Here is a tiny trained network, its code and every weight. The questions are about switching its units off for an input and a target symbol, where a switched-off unit gives its printed mean instead of its output.

import numpy as np


def w(rows, s, z=0):
    codes = np.array(rows[::2]) - 128.0
    scale = np.full(codes.shape[1], s)
    scale[-1] = z or s
    return codes * scale


def norm(h):
    return h / np.sqrt((h * h).mean(-1, keepdims=True) + 1e-5)


def f(y):
    return y / 2 * (1 + np.tanh(0.7978845608 * (y + 0.044715 * y**3)))


def softmax(a):
    e = np.exp(a - a.max(-1, keepdims=True))
    return e / e.sum(-1, keepdims=True)


def log_softmax(a):
    a = a - a.max(-1, keepdims=True)
    return a - np.log(np.exp(a).sum(-1, keepdims=True))


def net(x, mask):
    ids = ['αβδζηθλξπτψω'.index(c) for c in x.split()]
    T = len(ids)
    res = E[ids] + P[:T]
    u = 0
    for l in range(3):
        r = norm(res)
        for j in range(3):
            rows = slice(2 * j, 2 * j + 2)
            q, k, v = (r @ M[l][rows].T for M in (Q, K, V))
            z = softmax(np.where(np.tri(T) > 0, q @ k.T / 2**0.5, -1e9)) @ v
            o = O[l][rows]
            res = res + np.where(mask[u + j], z, o[:, -1]) @ o[:, :-1]
        u += 3
        y = f(norm(res) @ A[l][:, :-1].T + A[l][:, -1])
        res = res + np.where(mask[u : u + 8], y, B[l][:, -1]) @ B[l][:, :-1]
        u += 8
    return log_softmax(norm(res)[-1] @ U[:, :-1].T + U[:, -1])


Q, K, V, O, A, B = {}, {}, {}, {}, {}, {}
E = w([
[197,114,141,92],'α',
[196,94,142,123],'β',
[84,86,90,107],'δ',
[82,139,65,45],'ζ',
[100,77,80,92],'η',
[74,109,85,92],'θ',
[156,126,150,109],'λ',
[169,95,148,118],'ξ',
[80,119,94,160],'π',
[171,135,142,97],'τ',
[174,121,139,142],'ψ',
[113,132,112,255],'ω',
],0.0064)
P = w([
[99,163,201,121],'0',
[106,11,160,125],'1',
[106,48,141,100],'2',
[140,31,92,124],'3',
[144,50,67,123],'4',
[162,67,28,135],'5',
[159,106,27,118],'6',
[165,163,2,105],'7',
[148,185,61,71],'8',
[193,184,110,52],'9',
],0.0036)
Q[0] = w([
[201,168,166,147],'0.h1',
[5,136,91,133],'0.h1',
[131,150,165,116],'0.h2',
[109,145,95,142],'0.h2',
[166,116,125,118],'0.h3',
[93,163,144,168],'0.h3',
],0.021)
K[0] = w([
[170,153,236,81],'0.h1',
[45,166,6,196],'0.h1',
[90,153,202,92],'0.h2',
[143,169,84,150],'0.h2',
[98,125,154,87],'0.h3',
[182,92,49,130],'0.h3',
],0.015)
V[0] = w([
[74,118,41,101],'0.h1',
[11,161,119,196],'0.h1',
[216,152,39,30],'0.h2',
[135,255,131,99],'0.h2',
[61,206,229,98],'0.h3',
[76,72,156,166],'0.h3',
],0.0099)
O[0] = w([
[179,217,73,60,123],'0.h1',
[181,120,2,111,76],'0.h1',
[192,185,233,80,154],'0.h2',
[246,13,148,120,1],'0.h2',
[110,61,100,8,156],'0.h3',
[29,159,192,155,169],'0.h3',
],0.0067,0.0079)
A[0] = w([
[94,169,118,180,137],'0.n1',
[137,55,112,74,86],'0.n2',
[246,121,145,137,151],'0.n3',
[152,199,77,107,79],'0.n4',
[135,157,196,132,61],'0.n5',
[130,128,125,131,109],'0.n6',
[157,128,118,146,3],'0.n7',
[155,111,36,168,122],'0.n8',
],0.011,0.0027)
B[0] = w([
[185,184,152,78,226],'0.n1',
[94,214,81,80,126],'0.n2',
[251,154,111,115,121],'0.n3',
[149,225,78,52,252],'0.n4',
[33,104,105,169,200],'0.n5',
[127,120,129,132,118],'0.n6',
[129,59,160,126,90],'0.n7',
[51,88,157,252,199],'0.n8',
],0.011,0.0036)
Q[1] = w([
[86,67,226,72],'1.h1',
[108,113,141,96],'1.h1',
[113,85,253,66],'1.h2',
[58,80,124,195],'1.h2',
[54,149,101,134],'1.h3',
[210,209,96,165],'1.h3',
],0.022)
K[1] = w([
[158,5,84,86],'1.h1',
[109,103,107,106],'1.h1',
[112,52,178,3],'1.h2',
[21,68,146,176],'1.h2',
[90,75,162,85],'1.h3',
[54,233,156,120],'1.h3',
],0.019)
V[1] = w([
[173,90,115,100],'1.h1',
[103,119,45,92],'1.h1',
[116,134,151,72],'1.h2',
[92,100,83,2],'1.h2',
[96,65,83,150],'1.h3',
[148,95,118,109],'1.h3',
],0.024)
O[1] = w([
[144,95,164,167,1],'1.h1',
[57,152,152,155,246],'1.h1',
[119,94,153,116,178],'1.h2',
[172,115,254,59,155],'1.h2',
[178,178,177,163,193],'1.h3',
[141,90,130,147,74],'1.h3',
],0.017,0.0069)
A[1] = w([
[126,110,184,110,148],'1.n1',
[144,185,21,36,133],'1.n2',
[181,135,11,212,71],'1.n3',
[53,204,25,151,172],'1.n4',
[249,228,123,84,4],'1.n5',
[82,187,105,58,53],'1.n6',
[156,183,222,26,124],'1.n7',
[106,138,115,108,132],'1.n8',
],0.012,0.0023)
B[1] = w([
[91,143,82,151,160],'1.n1',
[78,212,165,214,202],'1.n2',
[39,179,5,191,188],'1.n3',
[188,240,88,78,253],'1.n4',
[157,142,215,19,151],'1.n5',
[167,120,199,152,175],'1.n6',
[92,102,36,234,222],'1.n7',
[149,122,143,136,141],'1.n8',
],0.017,0.012)
Q[2] = w([
[218,57,166,137],'2.h1',
[150,58,182,41],'2.h1',
[147,139,89,80],'2.h2',
[5,82,173,122],'2.h2',
[161,44,171,186],'2.h3',
[101,82,168,224],'2.h3',
],0.021)
K[2] = w([
[79,193,118,50],'2.h1',
[134,79,122,5],'2.h1',
[84,119,144,109],'2.h2',
[158,1,120,167],'2.h2',
[155,35,167,106],'2.h3',
[176,62,181,192],'2.h3',
],0.021)
V[2] = w([
[158,108,89,174],'2.h1',
[132,138,115,124],'2.h1',
[164,43,123,170],'2.h2',
[151,136,227,51],'2.h2',
[171,105,211,254],'2.h3',
[61,68,69,77],'2.h3',
],0.011)
O[2] = w([
[74,159,178,124,122],'2.h1',
[119,139,155,127,130],'2.h1',
[205,177,141,78,2],'2.h2',
[100,189,6,127,103],'2.h2',
[255,212,168,206,118],'2.h3',
[85,44,46,142,80],'2.h3',
],0.0068,0.0059)
A[2] = w([
[99,102,83,98,193],'2.n1',
[118,183,215,99,192],'2.n2',
[38,114,136,54,19],'2.n3',
[118,123,198,133,137],'2.n4',
[164,79,28,70,2],'2.n5',
[107,182,147,6,130],'2.n6',
[142,173,151,133,136],'2.n7',
[110,52,100,85,107],'2.n8',
],0.019,0.003)
B[2] = w([
[187,188,129,174,148],'2.n1',
[181,119,132,10,254],'2.n2',
[155,123,37,56,170],'2.n3',
[101,114,56,143,181],'2.n4',
[236,187,47,192,128],'2.n5',
[249,42,141,123,204],'2.n6',
[152,96,91,132,198],'2.n7',
[176,58,83,145,146],'2.n8',
],0.019,0.01)
U = w([
[109,85,151,227,215],'α',
[66,172,233,159,152],'β',
[18,116,142,87,144],'δ',
[218,86,49,197,64],'ζ',
[90,49,38,118,121],'η',
[81,117,92,45,100],'θ',
[129,27,158,150,237],'λ',
[123,100,213,93,173],'ξ',
[173,254,179,83,4],'π',
[169,127,91,85,86],'τ',
[218,141,184,175,152],'ψ',
[92,204,34,186,141],'ω',
],0.0098,0.0037)

Each question gives the input, a string of symbols that net reads in full, and the target symbol t.
The units are the heads (2 rows each of Q, K, V and O) and the neurons (one row each of A and B). Each row of codes is followed by its name. A weight is (code - 128) times the scale printed after its matrix; where a second scale follows, it is the last column's (O, A, B and U).
mask holds one flag per unit, layer by layer, with each layer's heads first. A switched-off unit (its flag False) gives its mean, the last column of its rows in O or B, instead of its output. The means were averaged over made-up inputs and are rounded, as every weight is.
A unit's drop is (log p(t) with every unit on - log p(t) with that unit switched off) / (log p(t) with every unit on - log p(t) with every unit switched off).
The circuit of an input: a set's keep is (log p(t) with only the set's units on - log p(t) with every unit switched off) / (log p(t) with every unit on - log p(t) with every unit switched off). Starting from the 12 units with the biggest drops (on a tie, the unit counted first), units are removed one at a time, each time the one whose removal leaves the highest keep (on an exact tie, the one counted first), for as long as the keep stays at least 0.8.
units of the circuit, in order: the units of the circuit, biggest drop first
most important unit: the unit with the biggest drop
k most important neurons: the k neurons with the biggest drops, biggest first
top k neurons in layer l: the k neurons of layer l with the biggest drops, biggest first
which heads matter: for each layer, one digit per head in row order, 1 if its drop is at least 0.15 and else 0, layers parted by /
input τ θ δ α π ξ β β, target λ: which heads matter : 111 / 100 / 000
input ω ξ η π ξ δ, target π: which heads matter : 001 / 000 / 000
input λ ω ψ ψ ξ β, target ξ: units of the circuit, in order : (0.h3 1.h2)
input θ ω ω β τ δ α, target δ: top 2 neurons in layer 1 : (1.n4 1.n2)
input λ ξ λ λ π δ, target π: which heads matter : 101 / 000 / 000
input α λ ψ θ π α ξ π τ, target ζ: top neuron in layer 0 : (0.n8)
input ω π δ β ζ α, target π: units of the circuit, in order : (0.h1 0.h2 1.h3 2.n2)
input ζ τ π ζ ξ δ β, target η: which heads matter : 111 / 001 / 000
input ζ ψ τ λ, target η: 3 most important neurons : (1.n2 2.n3 1.n4)
input ξ η π ψ ω ω π τ, target α: top 2 neurons in layer 1 : (1.n7 1.n4)
input ξ δ ψ ζ β ω β, target α: 2 most important neurons : (1.n7 1.n4)
input τ ω ζ ω β β τ λ α, target λ: which heads matter : 111 / 111 / 000
input ξ ω β θ ξ, target α: which heads matter : 101 / 000 / 000
input π β β ζ ω ξ, target β: most important unit : 0.h2
input ω ζ τ, target π: top 2 neurons in layer 0 : (0.n8 0.n4)
input ω τ π ω β β, target π: 2 most important neurons : (1.n7 0.n8)
input ξ ζ π α ψ, target α: which heads matter : 101 / 000 / 000
input α β ξ ψ λ λ λ ω ξ, target ζ: which heads matter : 111 / 101 / 000
input δ λ π τ, target θ: which heads matter : 001 / 100 / 000
input π η β ψ π α λ ζ α, target β: which heads matter : 111 / 101 / 000
input δ β ξ λ, target θ: top 2 neurons in layer 1 : (1.n2 1.n7)
input θ δ θ π η ζ ξ ψ, target δ: most important unit : 0.h3
input ζ β η θ α ξ, target η: 3 most important neurons : (1.n2 2.n3 1.n4)
input α δ ζ π ψ π α ζ α, target ζ: 2 most important neurons : (0.n8 2.n5)
input ω β τ θ η λ β η π ψ, target π: which heads matter : 110 / 011 / 000
input ψ τ ω δ ξ τ δ β, target ψ: which heads matter : 111 / 001 / 001
